Below is a small trained network, with its code and all its weights. Each question gives an input and a class and asks what happens when units are switched off, that is, made to give their printed mean instead of their output.

import numpy as np


def w(rows, s, z=0):
    codes = np.array(rows[::2]) - 128.0
    scale = np.full(codes.shape[1], s)
    scale[-1] = z or s
    return codes * scale


def norm(h):
    return h / np.sqrt((h * h).mean(-1, keepdims=True) + 1e-5)


def f(y):
    return y / 2 * (1 + np.tanh(0.7978845608 * (y + 0.044715 * y**3)))


def log_softmax(a):
    a = a - a.max(-1, keepdims=True)
    return a - np.log(np.exp(a).sum(-1, keepdims=True))


def net(x, mask):
    res = np.array(x, float).reshape(1, 3) / 4 @ E
    u = 0
    for l in range(2):
        y = f(norm(res) @ A[l][:, :-1].T + A[l][:, -1])
        res = res + np.where(mask[u : u + 16], y, B[l][:, -1]) @ B[l][:, :-1]
        u += 16
    return log_softmax(norm(res)[-1] @ U[:, :-1].T + U[:, -1])


A, B = {}, {}
E = w([
[217,156,71,112,77],'x0',
[83,219,131,180,156],'x1',
[173,137,51,97,252],'x2',
],0.004)
A[0] = w([
[167,34,102,122,100,47],'0.n1',
[145,72,162,98,171,105],'0.n2',
[135,121,142,139,132,140],'0.n3',
[139,146,145,151,126,126],'0.n4',
[115,25,99,107,251,68],'0.n5',
[174,100,146,106,132,91],'0.n6',
[116,127,125,149,143,51],'0.n7',
[126,249,92,161,161,196],'0.n8',
[142,79,103,125,97,84],'0.n9',
[163,254,116,135,112,55],'0.n10',
[80,183,114,151,239,9],'0.n11',
[178,153,96,126,187,64],'0.n12',
[79,180,120,132,245,6],'0.n13',
[82,175,94,138,92,111],'0.n14',
[48,84,171,134,104,20],'0.n15',
[131,173,110,148,146,111],'0.n16',
],0.0088,0.002)
B[0] = w([
[125,130,161,42,142,168],'0.n1',
[174,164,98,115,113,147],'0.n2',
[129,125,125,129,124,131],'0.n3',
[141,131,147,138,114,136],'0.n4',
[250,155,76,185,138,218],'0.n5',
[132,130,108,79,147,135],'0.n6',
[139,130,135,128,135,121],'0.n7',
[82,215,183,109,148,254],'0.n8',
[114,122,155,85,143,142],'0.n9',
[141,204,105,135,50,203],'0.n10',
[104,91,208,65,156,234],'0.n11',
[42,99,77,137,177,178],'0.n12',
[88,79,187,70,170,233],'0.n13',
[172,132,160,155,104,158],'0.n14',
[52,90,57,173,109,185],'0.n15',
[102,167,143,125,129,154],'0.n16',
],0.02,0.0052)
A[1] = w([
[136,101,225,137,160,8],'1.n1',
[63,180,112,110,165,72],'1.n2',
[145,108,145,83,115,125],'1.n3',
[247,89,116,190,148,43],'1.n4',
[144,154,148,103,153,27],'1.n5',
[168,171,56,141,96,117],'1.n6',
[72,18,99,234,80,67],'1.n7',
[185,158,137,84,168,96],'1.n8',
[181,81,157,52,109,59],'1.n9',
[76,168,68,129,136,89],'1.n10',
[154,176,160,193,164,81],'1.n11',
[121,128,125,167,72,106],'1.n12',
[81,81,88,118,185,187],'1.n13',
[96,61,188,141,105,183],'1.n14',
[120,244,95,150,119,66],'1.n15',
[190,119,115,148,150,45],'1.n16',
],0.012,0.0019)
B[1] = w([
[115,126,149,65,152,187],'1.n1',
[172,66,100,113,154,200],'1.n2',
[109,95,102,145,115,165],'1.n3',
[151,218,43,102,128,180],'1.n4',
[108,108,138,147,140,155],'1.n5',
[120,144,175,83,183,190],'1.n6',
[47,153,128,251,180,254],'1.n7',
[92,149,137,176,111,199],'1.n8',
[92,79,87,129,85,201],'1.n9',
[167,70,102,156,167,166],'1.n10',
[105,119,135,95,60,150],'1.n11',
[88,157,145,128,114,167],'1.n12',
[125,160,166,124,40,198],'1.n13',
[164,177,97,137,185,203],'1.n14',
[194,74,145,156,95,215],'1.n15',
[133,179,113,114,119,141],'1.n16',
],0.024,0.0055)
U = w([
[206,173,220,170,3,87],'0',
[77,122,220,25,232,204],'1',
[57,13,62,65,46,97],'2',
[248,7,123,106,157,3],'3',
[26,183,129,250,139,159],'4',
[183,251,30,77,144,186],'5',
],0.012,0.0024)

Each question gives the input, the list of numbers given to net, and the class t.
The units are the neurons (one row each of A and B). Each row of codes is followed by its name. A weight is (code - 128) times the scale printed after its matrix; where a second scale follows, it is the last column's (A, B and U).
mask holds one flag per neuron, layer by layer. A switched-off neuron (its flag False) gives its mean, the last column of its row in B, instead of its output. The means were averaged over made-up inputs and are rounded, as every weight is.
A unit's drop is (log p(t) with every unit on - log p(t) with that unit switched off) / (log p(t) with every unit on - log p(t) with every unit switched off).
The circuit of an input: a set's keep is (log p(t) with only the set's units on - log p(t) with every unit switched off) / (log p(t) with every unit on - log p(t) with every unit switched off). Starting from the 12 units with the biggest drops (on a tie, the unit counted first), units are removed one at a time, each time the one whose removal leaves the highest keep (on an exact tie, the one counted first), for as long as the keep stays at least 0.8.
circuit, biggest first: the units of the circuit, biggest drop first
k most important neurons: the k neurons with the biggest drops, biggest first
top k neurons in layer l: the k neurons of layer l with the biggest drops, biggest first
drop when u is switched off: that unit's drop, to one decimal
input [7,7,6], class 1: 2 most important neurons : 0.n8, 0.n5
input [5,-2,-7], class 2: top 2 neurons in layer 1 : 1.n9, 1.n7
input [-8,3,-1], class 1: circuit, biggest first : 1.n1
input [1,3,-4], class 0: circuit, biggest first : 1.n15, 0.n13
input [6,-1,-5], class 2: circuit, biggest first : 0.n8, 1.n9
input [7,-4,5], class 3: 2 most important neurons : 0.n12, 0.n11
input [7,5,3], class 3: 2 most important neurons : 1.n15, 1.n2
input [-7,-2,6], class 5: 2 most important neurons : 0.n5, 1.n4
input [-6,-7,-2], class 5: circuit, biggest first : 0.n5, 0.n8, 1.n4
input [0,-4,-4], class 2: 2 most important neurons : 0.n1, 0.n9
input [-8,-1,6], class 5: 3 most important neurons : 0.n5, 1.n4, 0.n8
input [8,6,2], class 0: 3 most important neurons : 0.n10, 1.n15, 0.n8
input [-6,1,1], class 1: top 2 neurons in layer 0 : 0.n13, 0.n11
input [3,-1,7], class 3: circuit, biggest first : 1.n2
input [5,7,0], class 0: 2 most important neurons : 0.n10, 1.n15
input [1,-1,2], class 5: drop when 0.n5 is switched off : 1.3
input [7,-3,-6], class 2: drop when 0.n5 is switched off : 0.1
input [4,-5,-8], class 2: drop when 0.n2 is switched off : 0.0
